Here is a tiny trained network, its code and every weight. The questions are about switching its units off for an input and a class, where a switched-off unit gives its printed mean instead of its output.

import numpy as np


def w(rows, s, z=0):
    codes = np.array(rows[::2]) - 128.0
    scale = np.full(codes.shape[1], s)
    scale[-1] = z or s
    return codes * scale


def f(y):
    return y / 2 * (1 + np.tanh(0.7978845608 * (y + 0.044715 * y**3)))


def log_softmax(a):
    a = a - a.max(-1, keepdims=True)
    return a - np.log(np.exp(a).sum(-1, keepdims=True))


def net(x, mask):
    res = np.array(x, float).reshape(1, 5) / 4 @ E
    y = f(res @ A[0][:, :-1].T + A[0][:, -1])
    res = res + np.where(mask, y, B[0][:, -1]) @ B[0][:, :-1]
    return log_softmax(res[-1] @ U[:, :-1].T + U[:, -1])


A, B = {}, {}
E = w([
[217,102,141,98,63,92,104],'x0',
[127,230,78,142,76,72,163],'x1',
[124,104,170,145,160,41,201],'x2',
[175,132,116,245,133,167,161],'x3',
[133,96,56,147,187,51,68],'x4',
],0.012)
A[0] = w([
[207,94,166,124,89,72,145,42],'neuron 1',
[152,160,92,146,42,85,123,80],'neuron 2',
[146,210,90,129,82,96,133,89],'neuron 3',
[125,84,126,102,191,175,125,106],'neuron 4',
[96,150,189,111,86,157,138,69],'neuron 5',
[32,157,139,153,182,149,152,3],'neuron 6',
[187,81,48,139,140,66,59,87],'neuron 7',
[89,160,142,56,155,122,109,57],'neuron 8',
[226,144,87,91,72,172,54,79],'neuron 9',
[109,110,166,133,148,67,210,92],'neuron 10',
[132,129,165,117,108,151,167,77],'neuron 11',
[204,55,192,110,135,142,79,87],'neuron 12',
[149,131,109,186,126,165,121,25],'neuron 13',
[84,85,155,137,160,167,106,114],'neuron 14',
[211,146,128,249,132,161,139,71],'neuron 15',
[90,199,80,120,136,114,160,114],'neuron 16',
[121,71,133,109,130,152,127,51],'neuron 17',
[151,70,140,157,134,153,135,71],'neuron 18',
[76,169,82,128,123,198,76,104],'neuron 19',
[76,129,160,29,67,80,70,66],'neuron 20',
[149,147,162,127,115,182,168,99],'neuron 21',
[157,133,176,107,69,146,141,98],'neuron 22',
[179,132,178,102,83,151,157,123],'neuron 23',
],0.016,0.006)
B[0] = w([
[160,247,155,188,114,189,36,205],'neuron 1',
[191,121,82,124,90,182,171,199],'neuron 2',
[161,80,116,43,132,212,222,210],'neuron 3',
[129,127,118,115,109,158,218,202],'neuron 4',
[73,80,123,147,172,136,151,195],'neuron 5',
[154,241,79,204,103,239,3,195],'neuron 6',
[31,74,86,194,214,156,141,234],'neuron 7',
[80,89,147,121,43,61,62,194],'neuron 8',
[166,201,197,144,174,103,100,232],'neuron 9',
[200,162,207,123,186,33,167,218],'neuron 10',
[111,105,97,139,162,86,148,173],'neuron 11',
[195,144,90,83,99,201,172,243],'neuron 12',
[86,129,160,112,93,89,100,168],'neuron 13',
[175,115,88,73,117,181,146,202],'neuron 14',
[78,71,155,80,28,31,63,249],'neuron 15',
[140,91,102,88,126,212,188,202],'neuron 16',
[151,119,121,73,131,123,154,170],'neuron 17',
[145,97,123,77,99,124,162,174],'neuron 18',
[199,168,208,136,213,39,132,219],'neuron 19',
[90,111,142,107,59,75,81,251],'neuron 20',
[97,78,91,168,165,113,141,194],'neuron 21',
[87,96,77,180,179,151,115,197],'neuron 22',
[81,137,78,165,175,121,126,208],'neuron 23',
],0.011,0.015)
U = w([
[182,116,68,79,72,173,202,109],'0',
[78,103,130,122,5,58,102,119],'1',
[44,98,53,201,201,121,151,69],'2',
[161,218,95,188,90,174,89,255],'3',
[211,171,207,143,186,56,167,66],'4',
],0.013,0.009)

Each question gives the input, the list of numbers given to net, and the class t.
The units are the neurons (one row each of A and B). Each row of codes is followed by its name. A weight is (code - 128) times the scale printed after its matrix; where a second scale follows, it is the last column's (A, B and U).
mask holds one flag per neuron, in row order. A switched-off neuron (its flag False) gives its mean, the last column of its row in B, instead of its output. The means were averaged over made-up inputs and are rounded, as every weight is.
A unit's drop is (log p(t) with every unit on - log p(t) with that unit switched off) / (log p(t) with every unit on - log p(t) with every unit switched off).
The circuit of an input: a set's keep is (log p(t) with only the set's units on - log p(t) with every unit switched off) / (log p(t) with every unit on - log p(t) with every unit switched off). Starting from the 12 units with the biggest drops (on a tie, the unit counted first), units are removed one at a time, each time the one whose removal leaves the highest keep (on an exact tie, the one counted first), for as long as the keep stays at least 0.8.
circuit, biggest first: the units of the circuit, biggest drop first
most important unit: the unit with the biggest drop
top k neurons: the k neurons with the biggest drops, biggest first
drop when u is switched off: that unit's drop, to one decimal
input [-7,4,-8,4,-3], class 4: top 2 neurons : neuron 19; neuron 1
input [-3,4,4,4,0], class 0: most important unit : neuron 19
input [1,-7,0,8,0], class 1: top 2 neurons : neuron 15; neuron 13
input [7,7,-7,-1,5], class 0: top 2 neurons : neuron 3; neuron 2
input [6,1,0,-5,4], class 3: top 2 neurons : neuron 15; neuron 1
input [4,-3,-2,-7,-6], class 1: top 3 neurons : neuron 20; neuron 7; neuron 8
input [7,1,-1,-1,-6], class 3: top 3 neurons : neuron 1; neuron 7; neuron 9
input [8,0,0,8,6], class 1: top 2 neurons : neuron 15; neuron 6
input [-7,1,-7,-3,4], class 3: top 2 neurons : neuron 6; neuron 10
input [-7,-8,8,-3,8], class 0: top 3 neurons : neuron 14; neuron 4; neuron 19
input [-4,-7,-7,-8,-1], class 1: top 3 neurons : neuron 8; neuron 20; neuron 3
input [-1,6,-7,-6,-7], class 2: circuit, biggest first : neuron 5; neuron 22
input [3,-3,1,4,-1], class 1: drop when neuron 13 is switched off : 0.0
input [1,4,-7,6,-7], class 2: drop when neuron 10 is switched off : 0.3
input [-7,7,5,7,3], class 0: most important unit : neuron 16
input [7,3,3,-1,-8], class 2: drop when neuron 22 is switched off : 0.2
